Each row has a name. Each piece below is followed by the name of the row it came from, unless a question asks for something else. Each question is about the rows just above it.

pudav: [-21 -20 -37 -13  -7 -11  25  24  13  42 -28  25   9]
doke: [  0   1 -15   8 -26 -28   1  -1 -10  45 -39   0 -13]
Sif: [-2 -2 -3 -2  6  6  7  7  7  1  5  7  7]
Pip: [ 36  36  38  33 -39 -37 -53 -52 -49  -1 -26 -52 -47]
Dif: [-12 -12  -6 -14  22  23  15  15  18 -21  24  15  19]
davel: [ -5  -5 -17   1 -15 -17   7   6  -1  35 -27   7  -4]
foled: [  5   5   2   6 -23 -23 -20 -20 -22   5 -22 -20 -22]
daso: [  2   3 -13   9 -23 -25   3   2  -7  47 -36   3 -10]
sode: [ -3  -3 -18   4 -15 -17  12  11   2  45 -30  12  -1]
kas: [-17 -17 -18 -16  -7  -8  -4  -4  -5 -10 -10  -4  -6]
Farin: [  4   5 -26 -49 -37  -1  38 -39  33 -52 -53 -17  12]
Which row holds [ -1  12 -30  45   2  11  12 -17] read backwards?  sode
Which row holds [-26  -1 -49 -52 -53 -37 -39  33  38] read backwards?  Pip
Which row holds [ -4 -10 -10] read backwards?  kas
[ 5  1  7  7  7  6  6 -2] is which row, read backwards?  Sif
[ -1   1 -28 -26   8 -15   1] is which row, read backwards?  doke
[-23   6] is which row, read backwards?  foled

funi: [-16  11 -10  39  23  15]
pemi: [ 12  31  23  39 -10 -21]
zaz: [  7  -4 -17 -53  12  33]
folug: [ 62  -7 -15 -50  17  33]
asked: [-16  11 -10  39  23  15]  funi
Which row holds [33 12] read backwards?  zaz
Which row holds [ 12 -53 -17] read backwards?  zaz
Which row holds [33 17] read backwards?  folug
Which row holds this, read backwards? [ 39 -10  11]  funi

Gam: [ 25  -6  11 -38  -4 -33]
mak: [ 40  -6 -38  11 -21 -29]
tomig: [-10  29   0  14 -35  21]
Bel: [-10 -33 -19 -23 -21 -33]
gaso: [  1  23  -6  11 -33  22]
Ludab: [  1  23  -6  11 -33   6]
Ter: [-10 -34 -18 -25 -21 -34]
dodat: [-34 -61 -18 -47  13 -29]
Where do [  1  23  -6  11 -33  22] appear?  gaso
Which row holds [-38  11  -6] read backwards?  Gam
Which row holds [-18 -61] read backwards?  dodat

